Below is a small trained network, with its code and all its weights. Each question gives an input and a target symbol and asks what happens when units are switched off, that is, made to give their printed mean instead of their output.

import numpy as np


def w(rows, s, z=0):
    codes = np.array(rows[::2]) - 128.0
    scale = np.full(codes.shape[1], s)
    scale[-1] = z or s
    return codes * scale


def norm(h):
    return h / np.sqrt((h * h).mean(-1, keepdims=True) + 1e-5)


def f(y):
    return np.maximum(y, 0)


def softmax(a):
    e = np.exp(a - a.max(-1, keepdims=True))
    return e / e.sum(-1, keepdims=True)


def log_softmax(a):
    a = a - a.max(-1, keepdims=True)
    return a - np.log(np.exp(a).sum(-1, keepdims=True))


def net(x, mask):
    ids = ['αβγηθμξπσφω'.index(c) for c in x.split()]
    T = len(ids)
    res = E[ids] + P[:T]
    u = 0
    for l in range(2):
        r = norm(res)
        for j in range(3):
            rows = slice(2 * j, 2 * j + 2)
            q, k, v = (r @ M[l][rows].T for M in (Q, K, V))
            z = softmax(np.where(np.tri(T) > 0, q @ k.T / 2**0.5, -1e9)) @ v
            o = O[l][rows]
            res = res + np.where(mask[u + j], z, o[:, -1]) @ o[:, :-1]
        u += 3
        y = f(norm(res) @ A[l][:, :-1].T + A[l][:, -1])
        res = res + np.where(mask[u : u + 16], y, B[l][:, -1]) @ B[l][:, :-1]
        u += 16
    return log_softmax(norm(res)[-1] @ U[:, :-1].T + U[:, -1])


Q, K, V, O, A, B = {}, {}, {}, {}, {}, {}
E = w([
[166,163,203,91],'α',
[166,121,198,82],'β',
[116,172,154,115],'γ',
[134,185,121,116],'η',
[118,168,154,114],'θ',
[130,161,164,105],'μ',
[177,78,2,58],'ξ',
[120,182,134,115],'π',
[137,177,127,100],'σ',
[119,72,193,117],'φ',
[29,86,134,199],'ω',
],0.008)
P = w([
[140,141,186,124],'0',
[211,133,86,84],'1',
[81,184,81,143],'2',
[62,118,163,121],'3',
[193,88,77,122],'4',
[97,199,93,166],'5',
[57,111,135,80],'6',
[196,97,91,155],'7',
[93,206,108,191],'8',
[116,138,113,7],'9',
],0.012)
Q[0] = w([
[2,174,119,139],'0.h0',
[117,92,136,146],'0.h0',
[174,194,134,115],'0.h1',
[211,173,189,174],'0.h1',
[120,180,113,156],'0.h2',
[68,158,93,40],'0.h2',
],0.0093)
K[0] = w([
[229,254,143,192],'0.h0',
[97,120,138,192],'0.h0',
[151,167,138,97],'0.h1',
[249,162,167,96],'0.h1',
[187,90,74,229],'0.h2',
[78,96,140,98],'0.h2',
],0.0091)
V[0] = w([
[147,147,107,254],'0.h0',
[206,104,94,209],'0.h0',
[125,130,207,57],'0.h1',
[181,87,136,120],'0.h1',
[191,46,250,91],'0.h2',
[12,32,76,186],'0.h2',
],0.0054)
O[0] = w([
[141,89,74,88,28],'0.h0',
[208,206,119,80,23],'0.h0',
[34,79,181,143,234],'0.h1',
[99,101,118,53,99],'0.h1',
[70,166,106,253,248],'0.h2',
[29,84,148,154,1],'0.h2',
],0.0034,0.0023)
A[0] = w([
[250,112,131,171,144],'0.n0',
[122,112,136,130,2],'0.n1',
[115,97,148,120,43],'0.n2',
[129,100,164,119,140],'0.n3',
[124,120,148,150,152],'0.n4',
[131,143,108,158,170],'0.n5',
[132,111,128,104,110],'0.n6',
[109,132,125,137,225],'0.n7',
[134,136,82,110,22],'0.n8',
[150,104,89,135,250],'0.n9',
[100,131,135,133,94],'0.n10',
[126,133,151,114,77],'0.n11',
[186,160,120,93,212],'0.n12',
[145,106,108,158,35],'0.n13',
[109,138,124,119,69],'0.n14',
[108,145,103,120,70],'0.n15',
],0.02,0.0022)
B[0] = w([
[206,77,82,46,254],'0.n0',
[134,82,73,149,134],'0.n1',
[151,126,164,173,158],'0.n2',
[136,149,168,172,173],'0.n3',
[152,182,123,161,165],'0.n4',
[220,149,100,58,172],'0.n5',
[112,126,190,134,151],'0.n6',
[116,161,98,47,178],'0.n7',
[132,99,227,203,155],'0.n8',
[79,174,100,58,182],'0.n9',
[190,146,89,127,173],'0.n10',
[96,94,155,170,151],'0.n11',
[130,182,116,27,210],'0.n12',
[74,127,2,101,154],'0.n13',
[135,106,132,104,155],'0.n14',
[98,38,188,145,160],'0.n15',
],0.0071,0.0084)
Q[1] = w([
[183,246,76,121],'1.h0',
[188,67,122,106],'1.h0',
[118,121,61,173],'1.h1',
[120,136,161,121],'1.h1',
[118,171,188,67],'1.h2',
[70,125,97,193],'1.h2',
],0.014)
K[1] = w([
[255,67,21,161],'1.h0',
[64,98,88,52],'1.h0',
[167,177,40,157],'1.h1',
[177,112,212,138],'1.h1',
[59,11,172,140],'1.h2',
[172,157,151,204],'1.h2',
],0.0094)
V[1] = w([
[197,118,124,189],'1.h0',
[227,55,179,179],'1.h0',
[81,50,224,63],'1.h1',
[85,176,45,92],'1.h1',
[6,226,4,14],'1.h2',
[215,75,132,3],'1.h2',
],0.0074)
O[1] = w([
[117,83,81,100,77],'1.h0',
[105,113,42,86,93],'1.h0',
[94,111,57,150,190],'1.h1',
[167,135,202,123,106],'1.h1',
[150,122,199,154,212],'1.h2',
[164,253,39,187,254],'1.h2',
],0.0072,0.0035)
A[1] = w([
[96,145,46,124,39],'1.n0',
[183,73,75,57,195],'1.n1',
[83,207,149,73,129],'1.n2',
[202,87,194,145,219],'1.n3',
[246,174,121,165,79],'1.n4',
[78,162,85,126,65],'1.n5',
[132,163,125,143,73],'1.n6',
[72,143,80,95,141],'1.n7',
[213,108,73,236,110],'1.n8',
[82,145,94,113,1],'1.n9',
[72,98,142,243,210],'1.n10',
[160,165,111,133,42],'1.n11',
[150,92,47,132,81],'1.n12',
[135,186,121,126,44],'1.n13',
[137,198,104,95,148],'1.n14',
[144,138,145,49,12],'1.n15',
],0.011,0.0043)
B[1] = w([
[197,113,172,162,143],'1.n0',
[74,160,166,149,237],'1.n1',
[128,120,114,158,242],'1.n2',
[146,78,79,149,172],'1.n3',
[81,93,118,94,242],'1.n4',
[161,31,76,160,146],'1.n5',
[130,115,155,151,147],'1.n6',
[96,191,48,136,184],'1.n7',
[107,81,33,181,155],'1.n8',
[168,1,111,96,133],'1.n9',
[175,171,141,109,191],'1.n10',
[110,130,131,114,166],'1.n11',
[165,122,250,61,158],'1.n12',
[107,110,146,143,169],'1.n13',
[142,108,158,158,254],'1.n14',
[178,80,114,222,167],'1.n15',
],0.0084,0.007)
U = w([
[154,135,20,246,43],'α',
[165,14,67,125,187],'β',
[108,87,187,125,106],'γ',
[191,94,130,93,238],'η',
[109,94,175,123,79],'θ',
[44,183,152,101,2],'μ',
[188,170,122,64,214],'ξ',
[164,49,193,220,198],'π',
[169,187,199,157,59],'σ',
[10,91,58,98,132],'φ',
[87,21,180,95,137],'ω',
],0.012,0.0036)

Each question gives the input, a string of symbols that net reads in full, and the target symbol t.
The units are the heads (2 rows each of Q, K, V and O) and the neurons (one row each of A and B). Each row of codes is followed by its name. A weight is (code - 128) times the scale printed after its matrix; where a second scale follows, it is the last column's (O, A, B and U).
mask holds one flag per unit, layer by layer, with each layer's heads first. A switched-off unit (its flag False) gives its mean, the last column of its rows in O or B, instead of its output. The means were averaged over made-up inputs and are rounded, as every weight is.
A unit's drop is (log p(t) with every unit on - log p(t) with that unit switched off) / (log p(t) with every unit on - log p(t) with every unit switched off).
The circuit of an input: a set's keep is (log p(t) with only the set's units on - log p(t) with every unit switched off) / (log p(t) with every unit on - log p(t) with every unit switched off). Starting from the 12 units with the biggest drops (on a tie, the unit counted first), units are removed one at a time, each time the one whose removal leaves the highest keep (on an exact tie, the one counted first), for as long as the keep stays at least 0.8.
circuit, biggest first: the units of the circuit, biggest drop first
most important unit: the unit with the biggest drop
top k neurons: the k neurons with the biggest drops, biggest first
k most important neurons of layer l: the k neurons of layer l with the biggest drops, biggest first
input σ π γ μ σ ω, target π: circuit, biggest first	(0.n12, 1.h1)
input π γ σ π μ μ φ, target π: circuit, biggest first	(0.n12, 1.h0)
input π γ φ φ ω, target ξ: 2 most important neurons of layer 0	(0.n9, 0.n13)
input φ ξ β φ, target φ: top 3 neurons	(0.n0, 0.n9, 0.n10)
input ω ω π σ φ φ φ σ φ θ, target φ: top 3 neurons	(0.n0, 0.n12, 0.n5)
input ω θ σ μ μ π σ π π φ, target σ: most important neuron of layer 1	(1.n4)
input μ σ π, target σ: circuit, biggest first	(0.n15, 1.h2, 1.h1)
input π φ σ, target α: top 2 neurons	(0.n5, 0.n9)
input ω φ φ π σ γ γ ω π, target π: 3 most important neurons of layer 0	(0.n0, 0.n12, 0.n15)
input σ φ φ σ φ π σ ω, target ξ: circuit, biggest first	(0.n9, 0.n13, 1.n12, 1.h1)
input σ φ θ σ β μ ω β σ, target π: circuit, biggest first	(0.n0, 1.h2, 0.n12, 0.n9)
input ξ θ σ, target σ: circuit, biggest first	(1.h1, 0.n15, 0.n9)
input φ φ σ φ π α, target α: circuit, biggest first	(0.n0, 1.h1, 1.n5)
input σ σ μ σ η π, target σ: most important unit	0.n0
input σ φ φ φ, target σ: 2 most important neurons of layer 0	(0.n0, 0.n12)
input σ φ π, target α: circuit, biggest first	(1.h2, 1.n8, 0.n9)
input π π σ ω ξ σ γ, target ω: circuit, biggest first	(1.h2, 0.n0)
input θ θ π π φ β, target α: 2 most important neurons of layer 1	(1.n12, 1.n1)
input φ φ π σ φ μ ω φ π φ, target ω: top 3 neurons	(0.n0, 0.n12, 0.n13)
input φ φ ω α ω α, target π: most important unit	0.h2
input μ ξ φ β, target μ: 2 most important neurons of layer 1	(1.n10, 1.n14)
input φ φ θ σ, target φ: top 2 neurons	(0.n12, 0.n0)
input φ φ θ, target α: top 3 neurons	(0.n5, 0.n7, 1.n1)
input σ π μ μ φ φ α ξ ω, target π: top 3 neurons	(0.n0, 0.n12, 0.n5)
input φ φ μ π σ σ φ σ ω φ, target φ: top 2 neurons	(0.n0, 0.n5)
input ω ω σ σ β φ α, target σ: 3 most important neurons of layer 0	(0.n0, 0.n4, 0.n10)
input φ ω η, target π: most important unit	0.n5
input π φ φ ω φ σ, target π: top 4 neurons	(0.n15, 0.n9, 0.n12, 0.n0)
input α ω φ φ π μ ξ, target φ: 3 most important neurons of layer 0	(0.n0, 0.n10, 0.n5)
input σ μ μ ξ, target σ: top 4 neurons	(0.n0, 1.n10, 0.n9, 1.n4)
